((-10, -28, 29, -5, 19), (5, 6, -14, -21, -45), (-14, 0, 11, 0, 39)) ==> -5
((537, 53, 340, 176), (588, 573, 372, 518), (770, 657, 394, 434)) ==> 340
((59, 71, 5, 50, 64), (6, 64, 50, 79, 35), (4, 65, 50, 77, 35)) ==> 50
((-17, 21, 11, 20), (13, 28, 12, 18), (-9, 17, -49, 14)) ==> 11
((501, 746, 597, 622, 548, 380), (890, 267, 709, 495, 628, 464), (92, 388, 551, 736, 486, 507)) ==> 548
((6601, 8128, 9310, 8573, 5243, 4197, 8778), (6171, 2872, 9381, 6715, 7545, 5153, 3370), (8658, 7312, 7486, 5660, 3048, 7437, 4341)) ==> 4197
((6, 3, 4, 5, 2), (3, 5, 4, 6, 7), (4, 2, 3, 4, 1)) ==> 5
((4379, 5598, 5870, 6944), (8874, 5681, 4958, 2031), (5906, 5661, 5564, 5302)) ==> 5870
((17, 75, 61, 42), (45, 92, 46, 58), (82, 46, 23, 72)) ==> 61
((297, 194, -91, 464, 126, 112), (350, 122, 902, -938, 515, 156), (89, 270, -191, 698, -30, 371)) ==> 126
---
 1.85   2.16   5.42  -0.10   0.84  -5.54 --> 1.85, -5.54

 2.69   2.36  -4.32  -3.61   3.10   3.74  -3.22
-2.10   4.69  -5.19  -1.72  -0.63   4.79  -4.93
 2.57   2.38   1.92  -0.66   0.02  -1.57  -2.14
--> 2.69, -2.14

2.21  2.36  5.89  6.46  2.12  6.92  2.06 --> 2.21, 2.06

-1.40   0.07   0.30   6.98  -3.64 --> -1.40, -3.64

 2.87  -3.68  -0.47   1.68  -0.70  -0.91   3.48
-3.20  -4.01   6.84  -3.30  -1.63   2.46  -1.58
--> 2.87, -1.58

 5.85   1.94   1.31   0.77  -2.76 --> 5.85, -2.76

-1.15  -7.04  -6.15   4.08  -6.97   3.99  -4.81
-2.16   4.28   1.12  -0.65  -2.10  -0.35  -2.72
--> -1.15, -2.72
---
[[-3.51 -1.88 -0.41 -1.94]
 [ 1.18 -6.17  3.99 -3.15]
 [ 4.75 -0.16  0.56 -2.83]] ⇒ -6.17

[[-5.91  3.36 -2.02  0.27 -5.31 -2.82]
 [-0.89 -5.44  0.38 -0.14 -1.40  2.30]] ⇒ 3.36

[[ 1.94 -4.44 -2.63  0.99  2.71  3.93]
 [ 1.14 -6.26 -2.30  3.97  5.12  2.53]
 [-3.94  0.86 -2.59 -4.85 -2.81 -4.26]] ⇒ -6.26

[[-2.12 -0.65 -2.58 -3.06 -5.63 -0.69]
 [-2.04  2.51 -5.05 -2.79  5.65  5.87]] ⇒ -0.65

[[-1.38  0.85  0.53  4.44 -1.97 -2.37 -5.79]
 [ 1.10  0.54 -0.08  0.95 -1.09  1.12  0.67]
 [ 3.50  2.45  5.59  0.46  1.28  2.31 -1.15]] ⇒ 0.54

[[-3.19  0.20 -2.33 -0.32  1.31  4.39  1.41]
 [ 0.92  4.38 -4.50  1.33 -5.37 -4.37  5.58]] ⇒ 0.20
---
[[ 0.89 -3.36  0.84 -4.17 -1.59  3.00]
 [-2.52 -3.07 -0.63 -3.65 -4.83 -6.48]] ⇒ -4.83

[[ 1.46 -2.20 -5.50  1.72  1.85 -0.42]
 [ 2.11  1.48  0.82 -0.86  1.04 -0.80]
 [-1.73 -0.43 -4.97 -0.59 -2.18  1.92]] ⇒ 1.04

[[ 0.55  5.11 -2.10 -1.85]
 [-1.35 -0.20 -6.49 -1.88]] ⇒ -6.49

[[ 1.82  1.30 -5.10 -2.07 -4.93 -1.76 -1.14]
 [ 1.82  1.23 -5.10 -2.06 -4.94 -1.72 -1.16]
 [-0.74 -3.02 -5.10 -1.95  3.04 -0.78 -2.70]] ⇒ -1.72

[[-0.53 -1.00  0.39  5.36]
 [-1.30 -1.26  2.60 -0.76]] ⇒ 2.60

[[ 0.90 -0.45 -1.43  1.17 -1.43]
 [ 2.08  6.26 -0.73  2.46 -0.73]
 [-2.62 -0.09 -2.02 -1.19 -2.02]] ⇒ 2.46

[[ 0.27  2.65 -0.48  3.86 -5.30 -4.04]
 [ 2.14 -3.52 -2.98  2.01 -4.41 -4.21]
 [-4.78  4.46  0.81  0.74 -4.67 -1.28]] ⇒ -4.41

[[ 5.22  5.80 -1.02 -0.76 -1.85 -2.97]
 [ 2.37 -4.00 -1.25 -3.49 -1.84  6.52]
 [-2.11 -1.44  4.06  4.33 -5.29 -5.89]] ⇒ -1.84
---
Input:
[[-1.84 -2.42 -0.81 -1.29 -0.38  1.21 -0.73]
 [-0.98 -1.89 -0.74 -0.61 -1.18  0.93  0.67]
 [-2.99  0.25 -5.36  0.07 -0.90  0.45  0.69]]
Output: -1.84, 0.69

Input: [-3.05  5.98  4.26  6.97 -3.29 -6.91]
Output: -3.05, -6.91

Input: [-1.89  1.04  2.12 -5.14  4.34]
Output: -1.89, 4.34

Input:
[[-2.29 -5.03  2.34 -0.83 -2.40 -2.58 -1.37]
 [ 0.93 -3.90  2.15  0.51 -0.49  0.30 -0.96]]
Output: -2.29, -0.96

Input: [-0.63 -4.07  1.04 -5.45]
Output: -0.63, -5.45

Input:
[[-0.12 -0.71 -0.39 -0.79  1.44  0.00]
 [-4.96 -0.44 -2.92 -1.76 -1.18  0.56]]
Output: -0.12, 0.56

Input:
[[ 0.93 -0.90 -2.19  1.78  5.73]
 [ 0.67 -4.21 -4.25 -1.98  3.47]
 [-0.46 -1.95 -4.35  0.15  5.43]]
Output: 0.93, 5.43
---
[-0.87  1.13 -5.12  4.68  4.28 -5.26] yields -5.26
[-0.50  5.39 -5.67 -1.17 -1.31  5.20] yields 5.20
[-2.20  2.20 -5.21 -4.18] yields -4.18
[-5.94 -2.58 -5.20 -4.72  5.99 -2.87 -4.36] yields -4.36
[-0.18  1.02 -6.64  1.75  3.61] yields 3.61
[ 5.54  0.66  3.83 -4.73 -1.61  2.30] yields 2.30
[-1.31  6.28  1.06 -2.26  0.74  1.71 -4.86] yields -4.86
[ 0.51  0.33 -0.17 -0.38  5.78] yields 5.78
[-3.82 -7.06 -0.51 -2.04  1.13 -1.30] yields -1.30
---
9.324	-11.306	10.288	18.841	6.832 result: 9.324, 6.832

-0.143	-0.112	-0.037	-0.013	0.130	-0.024 result: -0.143, -0.024

0.078	0.047	0.072	0.126	0.074	-0.194	0.049 result: 0.078, 0.049

-1.97	1.39	-1.87	-0.39	1.08	-1.18	-1.09
-1.32	-0.38	-0.28	-2.38	1.27	-1.06	1.70
-0.72	-1.58	1.52	2.04	-1.10	1.92	0.27
result: -1.97, 0.27

6.3	-8.9	9.3	4.2	1.2	12.2	-15.6
3.5	-8.9	4.1	3.8	-4.4	8.0	-16.3
result: 6.3, -16.3

0.0	1.2	-0.3	-1.5 result: 0.0, -1.5
---
Q:
[[-1.48 -1.05  0.02 -0.89  2.59]
 [ 1.00 -2.08 -1.07  1.65 -5.91]
 [-1.35 -1.15  0.05 -0.89  2.37]]
A: -1.35

Q:
[[-3.18  5.98  2.70 -1.91 -4.57  0.59]
 [ 2.63 -3.46 -1.98 -0.53  2.18  3.69]
 [ 3.32 -4.24 -1.74  1.71  4.06  0.77]]
A: 3.32

Q:
[[ 1.05 -2.00 -5.11 -2.03 -1.24  2.79  0.00]
 [-2.16  0.00  0.91  0.00 -0.49 -0.87  2.60]
 [ 2.49 -2.09 -0.71 -0.31 -1.93  3.09  1.23]]
A: 2.49

Q:
[[ 0.83 -0.84 -0.94  2.73]
 [ 0.30 -4.75  2.05 -1.38]
 [ 0.56  0.03 -2.58 -6.38]]
A: 0.56

Q:
[[ 0.30  0.25  2.21 -1.21 -0.63]
 [ 2.53 -2.68 -2.76 -1.19  1.22]
 [ 0.96 -1.01  5.13 -0.15  1.71]]
A: 0.96

Q:
[[ 4.29  5.63  6.26  1.21]
 [ 0.26 -1.69 -4.24 -1.15]
 [ 0.85 -2.23 -2.96 -0.51]]
A: 0.85

Q:
[[ 3.59 -2.87 -2.01  1.33  1.81 -1.01  1.41]
 [-6.00  4.15  0.01  2.14 -2.50 -2.13 -1.59]
 [ 2.77  2.92  1.66  1.96 -3.53 -1.26 -4.70]]
A: 2.77

Q:
[[ 2.19  3.68  4.11 -3.99 -5.25  3.90]
 [-3.98  1.39 -1.47  3.93  2.07 -6.46]
 [-5.62 -0.23 -1.65  2.19  0.40 -5.98]]
A: -5.62

Q:
[[ 3.32  5.05 -4.90 -2.65]
 [-0.43 -4.78  5.12  5.26]
 [ 1.49 -3.16  3.70  5.50]]
A: 1.49

Q:
[[-0.24 -2.00  3.11 -1.58  4.05 -5.28 -4.81]
 [ 2.76 -2.76 -2.37 -2.36 -1.31 -5.29  4.85]
 [ 0.39 -2.66  3.10 -4.65  0.70  3.48 -2.95]]
A: 0.39
